Here is a tiny trained network, its code and every weight. The questions are about switching its units off for an input and a target symbol, where a switched-off unit gives its printed mean instead of its output.

import numpy as np


def w(rows, s, z=0):
    codes = np.array(rows[::2]) - 128.0
    scale = np.full(codes.shape[1], s)
    scale[-1] = z or s
    return codes * scale


def norm(h):
    return h / np.sqrt((h * h).mean(-1, keepdims=True) + 1e-5)


def f(y):
    return np.maximum(y, 0)


def softmax(a):
    e = np.exp(a - a.max(-1, keepdims=True))
    return e / e.sum(-1, keepdims=True)


def log_softmax(a):
    a = a - a.max(-1, keepdims=True)
    return a - np.log(np.exp(a).sum(-1, keepdims=True))


def net(x, mask):
    ids = ['αβγδεθλπστω'.index(c) for c in x.split()]
    T = len(ids)
    res = E[ids] + P[:T]
    r = norm(res)
    for j in range(2):
        rows = slice(2 * j, 2 * j + 2)
        q, k, v = (r @ M[0][rows].T for M in (Q, K, V))
        z = softmax(np.where(np.tri(T) > 0, q @ k.T / 2**0.5, -1e9)) @ v
        o = O[0][rows]
        res = res + np.where(mask[j], z, o[:, -1]) @ o[:, :-1]
    y = f(norm(res) @ A[0][:, :-1].T + A[0][:, -1])
    res = res + np.where(mask[2:26], y, B[0][:, -1]) @ B[0][:, :-1]
    return log_softmax(norm(res)[-1] @ U[:, :-1].T + U[:, -1])


Q, K, V, O, A, B = {}, {}, {}, {}, {}, {}
E = w([
[49,156,125],'α',
[67,132,102],'β',
[146,153,173],'γ',
[42,213,141],'δ',
[155,20,86],'ε',
[87,208,75],'θ',
[126,110,179],'λ',
[11,29,161],'π',
[145,99,5],'σ',
[139,105,204],'τ',
[157,160,52],'ω',
],0.016)
P = w([
[173,1,78],'0',
[144,138,42],'1',
[162,142,49],'2',
[167,145,42],'3',
[164,138,39],'4',
[164,137,37],'5',
],0.005)
Q[0] = w([
[122,39,97],'head 1',
[156,223,49],'head 1',
[41,52,2],'head 2',
[211,41,165],'head 2',
],0.0071)
K[0] = w([
[2,115,146],'head 1',
[52,168,23],'head 1',
[159,15,49],'head 2',
[106,165,197],'head 2',
],0.0076)
V[0] = w([
[70,117,235],'head 1',
[174,187,143],'head 1',
[237,162,76],'head 2',
[254,85,191],'head 2',
],0.0083)
O[0] = w([
[38,94,1,88],'head 1',
[137,82,166,85],'head 1',
[67,224,13,133],'head 2',
[162,119,180,3],'head 2',
],0.0056,0.0023)
A[0] = w([
[89,85,92,90],'neuron 1',
[141,188,188,3],'neuron 2',
[132,96,29,50],'neuron 3',
[157,166,131,79],'neuron 4',
[154,82,27,93],'neuron 5',
[72,251,149,135],'neuron 6',
[180,103,109,53],'neuron 7',
[218,136,82,181],'neuron 8',
[94,48,194,135],'neuron 9',
[129,121,236,114],'neuron 10',
[171,122,94,170],'neuron 11',
[103,132,142,126],'neuron 12',
[97,90,143,112],'neuron 13',
[180,137,101,173],'neuron 14',
[129,70,29,149],'neuron 15',
[88,188,75,137],'neuron 16',
[173,44,88,30],'neuron 17',
[148,76,91,168],'neuron 18',
[100,158,138,170],'neuron 19',
[111,191,171,133],'neuron 20',
[188,119,89,177],'neuron 21',
[112,115,35,113],'neuron 22',
[87,126,178,169],'neuron 23',
[115,171,112,61],'neuron 24',
],0.012,0.005)
B[0] = w([
[203,90,112,168],'neuron 1',
[114,228,131,143],'neuron 2',
[109,223,204,175],'neuron 3',
[123,158,104,144],'neuron 4',
[99,151,183,189],'neuron 5',
[144,61,115,254],'neuron 6',
[111,115,180,139],'neuron 7',
[130,61,95,196],'neuron 8',
[202,180,160,179],'neuron 9',
[83,199,111,150],'neuron 10',
[109,110,122,168],'neuron 11',
[165,124,112,146],'neuron 12',
[93,201,142,153],'neuron 13',
[144,41,118,172],'neuron 14',
[137,190,166,216],'neuron 15',
[177,122,169,225],'neuron 16',
[2,161,85,161],'neuron 17',
[137,119,138,181],'neuron 18',
[157,129,103,179],'neuron 19',
[134,146,131,182],'neuron 20',
[110,98,89,178],'neuron 21',
[137,197,136,199],'neuron 22',
[116,101,88,170],'neuron 23',
[150,82,158,153],'neuron 24',
],0.0076,0.0084)
U = w([
[151,211,247,152],'α',
[137,131,105,65],'β',
[134,92,121,139],'γ',
[85,238,101,130],'δ',
[126,37,184,253],'ε',
[144,140,143,64],'θ',
[154,119,122,78],'λ',
[122,112,130,157],'π',
[78,86,23,127],'σ',
[213,67,215,103],'τ',
[130,113,122,52],'ω',
],0.015,0.0078)

Each question gives the input, a string of symbols that net reads in full, and the target symbol t.
The units are the heads (2 rows each of Q, K, V and O) and the neurons (one row each of A and B). Each row of codes is followed by its name. A weight is (code - 128) times the scale printed after its matrix; where a second scale follows, it is the last column's (O, A, B and U).
mask holds one flag per unit, heads first, then neurons. A switched-off unit (its flag False) gives its mean, the last column of its rows in O or B, instead of its output. The means were averaged over made-up inputs and are rounded, as every weight is.
A unit's drop is (log p(t) with every unit on - log p(t) with that unit switched off) / (log p(t) with every unit on - log p(t) with every unit switched off).
The circuit of an input: a set's keep is (log p(t) with only the set's units on - log p(t) with every unit switched off) / (log p(t) with every unit on - log p(t) with every unit switched off). Starting from the 12 units with the biggest drops (on a tie, the unit counted first), units are removed one at a time, each time the one whose removal leaves the highest keep (on an exact tie, the one counted first), for as long as the keep stays at least 0.8.
units of the circuit, in order: the units of the circuit, biggest drop first
unit that matters most: the unit with the biggest drop
k most important neurons: the k neurons with the biggest drops, biggest first
which heads matter: for each layer, one digit per head in row order, 1 if its drop is at least 0.15 and else 0, layers parted by /
drop when u is switched off: that unit's drop, to one decimal
input θ θ σ σ π π, target δ: unit that matters most	neuron 6
input α γ γ δ, target σ: units of the circuit, in order	[neuron 6; neuron 15; neuron 3]
input π δ β θ σ, target δ: units of the circuit, in order	[neuron 3; neuron 5]
input λ π α γ, target ε: which heads matter	10
input θ σ γ, target δ: which heads matter	10
input α α δ γ α, target α: which heads matter	11
input τ π λ π π δ, target ε: which heads matter	11
input γ σ γ, target δ: which heads matter	10
input δ π δ, target ε: which heads matter	01
input δ γ δ ε, target δ: which heads matter	00
input ω π δ σ σ π, target δ: drop when head 1 is switched off	0.2
input τ δ δ β, target α: drop when neuron 23 is switched off	0.0
input γ π δ γ, target ε: drop when head 2 is switched off	0.2
input δ ω α ε, target δ: drop when neuron 17 is switched off	0.7
input δ γ δ γ, target σ: most important neuron	[neuron 16]
